Below are the code and all the weights of a small trained network. Each question names an input and a target symbol and asks about switching units off, where a switched-off unit gives its printed mean instead of its output.

import numpy as np


def w(rows, s, z=0):
    codes = np.array(rows[::2]) - 128.0
    scale = np.full(codes.shape[1], s)
    scale[-1] = z or s
    return codes * scale


def norm(h):
    return h / np.sqrt((h * h).mean(-1, keepdims=True) + 1e-5)


def f(y):
    return np.maximum(y, 0)


def softmax(a):
    e = np.exp(a - a.max(-1, keepdims=True))
    return e / e.sum(-1, keepdims=True)


def log_softmax(a):
    a = a - a.max(-1, keepdims=True)
    return a - np.log(np.exp(a).sum(-1, keepdims=True))


def net(x, mask):
    ids = ['ΓΘΞΣΩαβεζημπτψ'.index(c) for c in x.split()]
    T = len(ids)
    res = E[ids] + P[:T]
    r = norm(res)
    for j in range(3):
        rows = slice(3 * j, 3 * j + 3)
        q, k, v = (r @ M[0][rows].T for M in (Q, K, V))
        z = softmax(np.where(np.tri(T) > 0, q @ k.T / 3**0.5, -1e9)) @ v
        o = O[0][rows]
        res = res + np.where(mask[j], z, o[:, -1]) @ o[:, :-1]
    y = f(norm(res) @ A[0][:, :-1].T + A[0][:, -1])
    res = res + np.where(mask[3:19], y, B[0][:, -1]) @ B[0][:, :-1]
    return log_softmax(norm(res)[-1] @ U[:, :-1].T + U[:, -1])


Q, K, V, O, A, B = {}, {}, {}, {}, {}, {}
E = w([
[122,146,129,115,141,112],'Γ',
[113,120,138,119,132,125],'Θ',
[33,138,87,144,108,105],'Ξ',
[134,4,87,48,100,136],'Σ',
[145,87,151,211,48,104],'Ω',
[118,140,130,103,130,112],'α',
[149,59,144,187,244,159],'β',
[119,138,124,107,145,118],'ε',
[120,133,136,107,138,117],'ζ',
[130,136,107,109,142,113],'η',
[115,133,135,116,127,116],'μ',
[113,133,130,115,136,120],'π',
[225,123,166,85,126,87],'τ',
[155,70,173,234,144,143],'ψ',
],0.031)
P = w([
[127,134,172,119,106,158],'0',
[129,121,149,139,163,51],'1',
[189,150,63,193,172,76],'2',
[163,155,146,143,77,247],'3',
[123,132,226,161,136,155],'4',
[160,119,131,157,149,83],'5',
],0.013)
Q[0] = w([
[128,166,25,59,81,198],'H0',
[247,61,91,141,111,75],'H0',
[218,151,191,159,79,205],'H0',
[135,75,26,136,138,49],'H1',
[179,134,80,46,90,171],'H1',
[146,70,86,205,96,214],'H1',
[61,158,17,93,98,86],'H2',
[142,68,124,103,188,38],'H2',
[84,232,184,124,127,23],'H2',
],0.013)
K[0] = w([
[42,121,229,126,134,71],'H0',
[170,132,184,71,103,177],'H0',
[173,56,144,88,144,51],'H0',
[125,112,125,73,91,207],'H1',
[138,2,226,87,141,80],'H1',
[64,99,101,89,107,89],'H1',
[27,140,147,110,87,214],'H2',
[200,164,71,85,91,249],'H2',
[127,212,105,206,124,165],'H2',
],0.015)
V[0] = w([
[7,198,89,178,113,124],'H0',
[154,128,72,94,88,112],'H0',
[176,209,169,158,145,106],'H0',
[193,54,179,126,146,126],'H1',
[55,86,105,167,90,108],'H1',
[94,125,86,137,185,157],'H1',
[80,102,99,143,192,184],'H2',
[143,193,177,216,104,125],'H2',
[113,190,174,136,175,139],'H2',
],0.017)
O[0] = w([
[127,251,85,154,50,174,10],'H0',
[122,78,57,105,114,91,124],'H0',
[226,148,138,109,153,147,184],'H0',
[143,64,198,119,113,188,188],'H1',
[115,139,131,179,145,69,84],'H1',
[117,138,89,141,153,159,80],'H1',
[74,153,134,136,148,185,55],'H2',
[216,158,162,173,101,164,134],'H2',
[210,186,137,84,149,204,140],'H2',
],0.016,0.012)
A[0] = w([
[163,165,111,81,197,122,109],'N0',
[43,98,57,120,156,126,253],'N1',
[26,63,132,154,100,114,95],'N2',
[83,129,98,59,149,108,158],'N3',
[219,170,138,134,140,128,100],'N4',
[148,65,96,203,57,74,132],'N5',
[21,177,38,249,100,104,198],'N6',
[82,168,154,162,163,87,116],'N7',
[158,178,139,91,32,134,170],'N8',
[59,199,122,109,137,205,135],'N9',
[131,122,173,100,178,142,117],'N10',
[113,153,206,216,85,123,136],'N11',
[106,247,124,180,26,89,121],'N12',
[111,153,54,53,52,151,133],'N13',
[94,166,185,123,214,140,126],'N14',
[133,95,143,232,103,102,163],'N15',
],0.015,0.008)
B[0] = w([
[89,107,135,75,112,146,211],'N0',
[185,48,114,224,55,192,204],'N1',
[7,112,157,135,126,34,170],'N2',
[124,95,98,176,113,182,170],'N3',
[49,134,183,166,89,139,254],'N4',
[103,73,82,61,153,176,200],'N5',
[204,45,96,222,197,28,204],'N6',
[164,168,108,174,136,141,145],'N7',
[116,103,88,129,148,24,229],'N8',
[147,123,111,145,228,103,183],'N9',
[114,152,76,145,83,144,236],'N10',
[128,183,69,127,65,112,202],'N11',
[117,50,221,124,147,127,211],'N12',
[158,116,73,139,185,105,183],'N13',
[62,128,91,147,96,154,177],'N14',
[147,118,92,93,70,165,208],'N15',
],0.014,0.0079)
U = w([
[199,223,125,111,148,139,218],'Γ',
[48,196,107,154,108,152,254],'Θ',
[165,166,92,223,178,97,211],'Ξ',
[13,66,128,166,126,122,50],'Σ',
[163,129,93,132,8,112,4],'Ω',
[107,169,71,73,116,62,131],'α',
[78,136,165,171,219,239,87],'β',
[110,176,60,102,212,178,213],'ε',
[67,153,152,43,97,188,98],'ζ',
[153,103,25,138,125,207,100],'η',
[92,178,218,154,111,63,88],'μ',
[66,178,187,147,236,118,152],'π',
[197,80,176,112,205,131,74],'τ',
[158,157,182,215,100,206,130],'ψ',
],0.013,0.0039)

Each question gives the input, a string of symbols that net reads in full, and the target symbol t.
The units are the heads (3 rows each of Q, K, V and O) and the neurons (one row each of A and B). Each row of codes is followed by its name. A weight is (code - 128) times the scale printed after its matrix; where a second scale follows, it is the last column's (O, A, B and U).
mask holds one flag per unit, heads first, then neurons. A switched-off unit (its flag False) gives its mean, the last column of its rows in O or B, instead of its output. The means were averaged over made-up inputs and are rounded, as every weight is.
A unit's drop is (log p(t) with every unit on - log p(t) with that unit switched off) / (log p(t) with every unit on - log p(t) with every unit switched off).
The circuit of an input: a set's keep is (log p(t) with only the set's units on - log p(t) with every unit switched off) / (log p(t) with every unit on - log p(t) with every unit switched off). Starting from the 12 units with the biggest drops (on a tie, the unit counted first), units are removed one at a time, each time the one whose removal leaves the highest keep (on an exact tie, the one counted first), for as long as the keep stays at least 0.8.
units of the circuit, in order: the units of the circuit, biggest drop first
most important unit: the unit with the biggest drop
top k neurons: the k neurons with the biggest drops, biggest first
heads that matter: for each layer, one digit per head in row order, 1 if its drop is at least 0.15 and else 0, layers parted by /
drop when u is switched off: that unit's drop, to one decimal
input τ α ψ α, target α: heads that matter	101
input ε ψ η β β α, target β: most important unit	H2
input μ ε ε π Ω α, target π: heads that matter	111
input Ω ζ τ Ω, target τ: heads that matter	100
input ζ α Γ α μ Γ, target α: units of the circuit, in order	(H1; H0; N1)
input τ τ Γ Ξ Θ, target Γ: units of the circuit, in order	(H0; H2; H1)
input α Σ Ω α Ξ α, target α: heads that matter	110
input π Γ η, target π: heads that matter	101
input β Θ Ξ β ψ, target Ξ: heads that matter	010
input Ω Ω Γ ζ μ ψ, target ψ: heads that matter	101
input Ξ ε μ Θ ε β, target Ξ: heads that matter	010
input Ξ τ ε, target Ξ: heads that matter	100
input Ω α ζ Ξ Ξ, target Ξ: heads that matter	000
input α ε ζ, target α: heads that matter	111
input μ Ω α, target μ: heads that matter	100
input τ π Γ ζ τ Ω, target τ: heads that matter	100
input Ξ Θ α, target Ξ: most important unit	N6
input ζ Ω Ω, target Ω: units of the circuit, in order	(N11; H0; N15)
input Γ ε π, target Γ: units of the circuit, in order	(H2; H0)
input α η ζ η β, target η: heads that matter	110
input ε Ω μ, target ε: most important unit	H2
input π ζ μ μ Θ, target μ: top 2 neurons	(N4; N8)
input ζ ε α Γ β, target β: top 2 neurons	(N4; N1)
input τ π μ Θ, target π: top 3 neurons	(N9; N8; N4)
input α ζ Γ Θ, target ζ: top 2 neurons	(N1; N6)
input ζ α Γ, target ζ: drop when N7 is switched off	0.0
input τ Θ ψ μ, target Θ: most important unit	H0
input Γ τ μ π Ξ, target Ξ: drop when H0 is switched off	0.3
